[-8, 5, -34, -16, 32, -62, 48, -26, -27, -10, -10, -5, -12, 39, 24, 29, 6, -7, -51, -12, -25] | Y & <96>
[-2, 0, -41, -27, -44, 14, 16, -8, -3, -9, 19, 5, 9, 47, 6, 1, -11, -8, -53, 29, 5] | P & <96>
[41, -25, -12, 26, -32, 15, 52, 29, 4, -34, 2, -8, -39, 50, -7, 54, 28, -11, -74, 37, 1] | Y & <96>
[3, 16, 3, 16, -11, -1, 25, 8, 10, -12, 3, 7, -17, 28, -3, 14, 17, 16, -33, 15, -7] | Y & <96>
[-83, 22, -2, 31, 30, -26, -4, -71, 12, 2, -30, 17, 48, -31, 23, -57, -33, -21, -42, -53, 3] | D & <96>
[-16, -20, 24, 24, 36, -10, -2, 18, -2, 1, 9, -57, 8, 0, 19, -8, -12, -34, 11, 2, 10] | T & <95>
[-68, 22, -12, 13, 17, -34, 54, -48, 4, 1, -20, -21, 34, -2, 35, -24, -27, -23, -30, -9, 9] | T & <96>
[-26, 1, 27, 56, 7, 0, -13, -15, 28, 16, 3, 8, 18, -18, -9, 2, 3, 15, -31, 22, -30] | T & <96>
[13, -2, 19, 14, 7, 25, -33, 56, 13, -7, 15, -19, -17, 11, 11, 1, -9, -2, -8, 13, 30] | Y & <95>
[36, -9, 2, -33, 24, 24, -2, 57, -7, -31, 22, -12, -35, 33, -1, 17, 4, -28, -24, -5, 44] | Y & <95>
[-31, 3, -18, 0, -3, -19, 49, -23, 10, 1, -14, -8, -1, 15, 7, 2, -5, -4, -45, -14, -7] | Y & <96>
[15, 3, -11, 4, -4, 6, 45, 3, 31, -17, -19, -12, -18, 19, 3, 27, 12, 2, -42, 14, 5] | Y & <96>
[-25, 1, -32, 6, -12, -3, 49, 3, 2, -9, -8, 8, 7, 21, 14, 15, 2, -1, -58, 1, -5] | Y & <96>
[-1, 16, -53, -20, -15, -3, 28, -44, -5, -7, -17, -3, 26, 20, 7, 22, 0, -18, -34, 17, 16] | D & <96>
[-12, 16, -21, -12, -26, 0, 29, -17, 2, -13, -25, 6, 3, 49, 0, -18, -9, 4, -77, 3, 13] | Y & <96>
[-24, 25, -10, 20, -4, 2, 29, -18, 39, -25, -23, 27, -12, 31, -2, 21, 8, 9, -58, 10, -8] | Y & <96>
[-3, -19, -5, 1, 5, -1, 7, 0, -30, 13, 5, -42, 45, 20, 7, -7, 2, -30, -17, -10, 14] | T & <95>
[-68, 36, -42, -36, 6, -30, 63, -65, 18, -15, -46, 23, -32, 24, 30, -33, -23, -28, -34, -48, 22] | Y & <96>
[26, 1, -22, -17, -18, -2, 9, 49, -18, -19, 15, -14, -27, 28, 7, 13, 4, -18, -29, -2, 20] | Y & <95>
[-80, 27, -42, -22, 3, -12, 35, -60, 2, 3, -6, 17, 28, 8, -36, -19, -20, -37, -5, -27, 1] | P & <96>
[45, -36, 0, -6, 6, 11, -12, 37, -10, 0, 21, -55, 5, 11, 0, 4, 1, -30, -29, 6, 27] | T & <95>
[20, 10, -3, -16, 7, -9, -22, 24, -38, -17, 18, -32, 1, 31, 7, 35, -6, -40, -39, -4, 26] | Y & <95>
[-36, 39, -10, 30, -1, 4, -12, -39, 22, 4, -10, 34, 34, -6, -7, 4, -5, 17, -22, 10, -24] | P & <96>
[-4, -10, -43, -20, -29, -5, 49, -3, 21, -14, -10, -14, -18, 38, 24, 11, 4, -11, -38, 7, -1] | Y & <96>
[27, -15, -16, -14, 9, 16, 2, 46, -30, -20, 18, -54, -6, 46, 21, 8, -5, -37, -39, 4, 26] | Y & <95>
[-18, 17, -41, -17, -17, -7, 43, -26, -30, -16, -6, -4, -8, 35, 29, 4, -7, -57, -45, -28, 1] | Y & <96>

[-8, -20, -18, -14, 1, -2, 3, -7, -32, -22, -5, 13, 15, 28, 1, -5, -17, -8, -8, -22, 3] | Z & SG
[-17, -29, 22, -1, 14, -9, 2, -10, -39, 6, 9, 16, 10, 24, -6, -8, -7, -14, -3, -7, -4] | U & SG
[6, -14, -1, -12, -31, -12, -6, 23, -37, 11, 1, -2, 1, -8, -11, -5, -23, -8, 12, 3, 18] | X & SG
[2, -25, 36, 29, 27, 1, 1, -10, -21, -10, 30, 6, 3, 7, -3, 0, 9, -11, 5, -15, -30] | U & JH
[-22, -19, 6, -22, -15, -20, -1, 8, -39, 20, -15, 6, 2, 6, -6, -9, -19, -6, -1, -3, 21] | X & SG
[-6, -16, 30, 19, 41, -8, 10, -27, -12, -3, 13, 22, 3, 15, 2, 2, 5, -6, -4, -4, -28] | U & JH
[-14, -22, 42, 24, 27, 7, 7, -18, -12, 15, 12, 7, 4, 9, -2, 0, -3, -9, 4, -3, -22] | Z & JH
[2, -24, -20, -14, 1, -11, 1, -21, -26, -15, -8, 13, 6, 21, 3, -1, -20, -7, -7, -18, -1] | U & SG
[-1, -14, 27, 17, 45, 1, 18, -19, -9, -4, 17, 31, 4, 14, 0, 9, -7, -9, 3, 1, -35] | U & JH
[-17, -14, 38, -9, 26, 12, -3, 15, -42, -5, 28, -6, 16, 46, 18, -28, 36, -26, -29, -19, 24] | Z & Th
[-21, -7, -20, -28, -26, -11, 4, 10, -18, 9, -25, 12, 1, -1, -6, -4, -21, -3, -2, -9, 22] | J & SG
[11, -36, -13, 23, -7, -5, 4, -24, -12, -19, 7, 4, 12, 12, -5, 6, -24, -12, 14, -4, -12] | U & LG
[-18, -17, 49, 6, 52, -6, 17, -19, -20, 14, 8, 17, 8, 18, 7, 8, 5, -8, -2, 10, -23] | U & JH
[-13, -13, 45, -24, 10, -17, -5, 28, -51, 34, 16, 5, -4, -1, -9, -18, -1, -13, -3, 3, 19] | X & SG
[-17, -26, 50, 25, 5, 0, 1, -6, -16, 38, 19, -2, -3, -3, -14, -3, -1, -7, 12, -5, -9] | X & JH
[-22, -28, 28, 21, -37, 6, -21, 5, -19, 28, 13, -25, 6, 27, 1, -21, 28, -14, -10, -28, 34] | J & Th
